Below is a small trained network, with its code and all its weights. Each question gives an input and a class and asks what happens when units are switched off, that is, made to give their printed mean instead of their output.

import numpy as np


def w(rows, s, z=0):
    codes = np.array(rows[::2]) - 128.0
    scale = np.full(codes.shape[1], s)
    scale[-1] = z or s
    return codes * scale


def norm(h):
    return h / np.sqrt((h * h).mean(-1, keepdims=True) + 1e-5)


def f(y):
    return y / 2 * (1 + np.tanh(0.7978845608 * (y + 0.044715 * y**3)))


def log_softmax(a):
    a = a - a.max(-1, keepdims=True)
    return a - np.log(np.exp(a).sum(-1, keepdims=True))


def net(x, mask):
    res = np.array(x, float).reshape(1, 6) / 4 @ E
    u = 0
    for l in range(3):
        y = f(norm(res) @ A[l][:, :-1].T + A[l][:, -1])
        res = res + np.where(mask[u : u + 3], y, B[l][:, -1]) @ B[l][:, :-1]
        u += 3
    return log_softmax(norm(res)[-1] @ U[:, :-1].T + U[:, -1])


A, B = {}, {}
E = w([
[72,152,164,105,180,50,187,88,73,60,122,117],'x0',
[254,42,106,84,168,145,135,198,65,50,77,95],'x1',
[93,158,21,190,4,52,86,157,145,90,198,141],'x2',
[163,162,95,217,70,89,83,99,96,127,109,88],'x3',
[184,101,85,81,133,138,78,149,92,175,207,154],'x4',
[149,93,101,73,128,211,102,59,185,145,135,193],'x5',
],0.0054)
A[0] = w([
[166,99,148,142,160,105,130,159,78,78,44,69,4],'0.n1',
[170,113,32,166,2,139,69,155,145,114,153,126,91],'0.n2',
[126,121,86,153,110,113,103,135,125,132,145,115,65],'0.n3',
],0.0064,0.0024)
B[0] = w([
[184,183,143,130,231,207,192,8,236,176,178,222,185],'0.n1',
[55,217,3,229,42,24,203,143,84,171,138,253,255],'0.n2',
[129,214,184,161,117,121,185,136,123,181,94,163,144],'0.n3',
],0.0044,0.0055)
A[1] = w([
[82,80,104,78,111,108,145,136,155,2,95,143,95],'1.n1',
[102,137,159,136,98,240,98,105,192,196,95,144,5],'1.n2',
[191,105,166,190,144,166,124,154,110,117,42,57,123],'1.n3',
],0.0061,0.0024)
B[1] = w([
[159,220,135,131,125,160,247,24,155,227,118,224,176],'1.n1',
[215,127,132,79,188,174,196,114,233,109,159,130,252],'1.n2',
[187,198,101,100,141,179,254,91,104,156,70,225,176],'1.n3',
],0.0054,0.0027)
A[2] = w([
[64,129,141,122,126,100,201,133,80,73,111,138,142],'2.n1',
[43,115,116,78,105,195,95,80,200,165,206,166,2],'2.n2',
[2,198,209,170,138,28,175,97,123,115,105,100,46],'2.n3',
],0.0058,0.00056)
B[2] = w([
[193,118,28,140,108,183,144,136,143,185,62,185,169],'2.n1',
[169,199,186,154,186,161,161,42,113,68,13,109,220],'2.n2',
[129,201,45,234,3,26,34,179,141,217,201,154,253],'2.n3',
],0.0052,0.0057)
U = w([
[88,73,214,113,114,119,62,146,86,119,108,33,1],'0',
[171,140,178,79,220,196,200,73,147,121,102,149,212],'1',
[130,19,118,68,136,120,71,214,76,90,176,94,38],'2',
[106,162,51,199,32,75,130,131,134,163,130,169,204],'3',
[72,119,190,155,82,105,51,122,160,108,123,2,23],'4',
],0.0089,0.0037)

Each question gives the input, the list of numbers given to net, and the class t.
The units are the neurons (one row each of A and B). Each row of codes is followed by its name. A weight is (code - 128) times the scale printed after its matrix; where a second scale follows, it is the last column's (A, B and U).
mask holds one flag per neuron, layer by layer. A switched-off neuron (its flag False) gives its mean, the last column of its row in B, instead of its output. The means were averaged over made-up inputs and are rounded, as every weight is.
A unit's drop is (log p(t) with every unit on - log p(t) with that unit switched off) / (log p(t) with every unit on - log p(t) with every unit switched off).
The circuit of an input: a set's keep is (log p(t) with only the set's units on - log p(t) with every unit switched off) / (log p(t) with every unit on - log p(t) with every unit switched off). Starting from all 9 units, units are removed one at a time, each time the one whose removal leaves the highest keep (on an exact tie, the one counted first), for as long as the keep stays at least 0.8.
units of the circuit, in order: the units of the circuit, biggest drop first
most important unit: the unit with the biggest drop
top k neurons: the k neurons with the biggest drops, biggest first
drop when u is switched off: that unit's drop, to one decimal
input [-2,1,-3,0,-5,-7], class 1: most important unit -> 0.n2
input [6,-2,-6,4,-2,1], class 3: top 2 neurons -> 2.n3; 1.n2
input [6,-2,-7,-6,-3,-5], class 3: top 3 neurons -> 2.n3; 1.n2; 2.n2
input [-2,4,-2,8,-8,-6], class 1: top 3 neurons -> 1.n3; 0.n2; 0.n1
input [-4,7,-1,6,1,-8], class 1: units of the circuit, in order -> 2.n3; 0.n1
input [0,0,0,-4,3,-7], class 2: top 2 neurons -> 0.n2; 1.n1
input [4,-3,6,-8,6,4], class 1: top 3 neurons -> 2.n2; 2.n3; 0.n2
input [7,2,-3,-4,-7,-7], class 3: top 3 neurons -> 2.n3; 1.n2; 2.n2
input [-5,-3,4,-4,-7,6], class 1: units of the circuit, in order -> 2.n3; 1.n2
input [3,-3,-2,-6,-8,1], class 3: top 2 neurons -> 2.n3; 0.n1
input [0,-2,-4,2,5,-3], class 0: top 3 neurons -> 0.n2; 1.n2; 0.n1
input [-5,-6,-2,-2,8,0], class 1: drop when 0.n1 is switched off -> 0.0
input [-4,-1,-5,8,1,-7], class 1: drop when 1.n3 is switched off -> 0.2
input [-5,4,3,-6,-8,-2], class 1: units of the circuit, in order -> 2.n3
input [4,5,-1,7,7,5], class 2: drop when 2.n1 is switched off -> 0.1
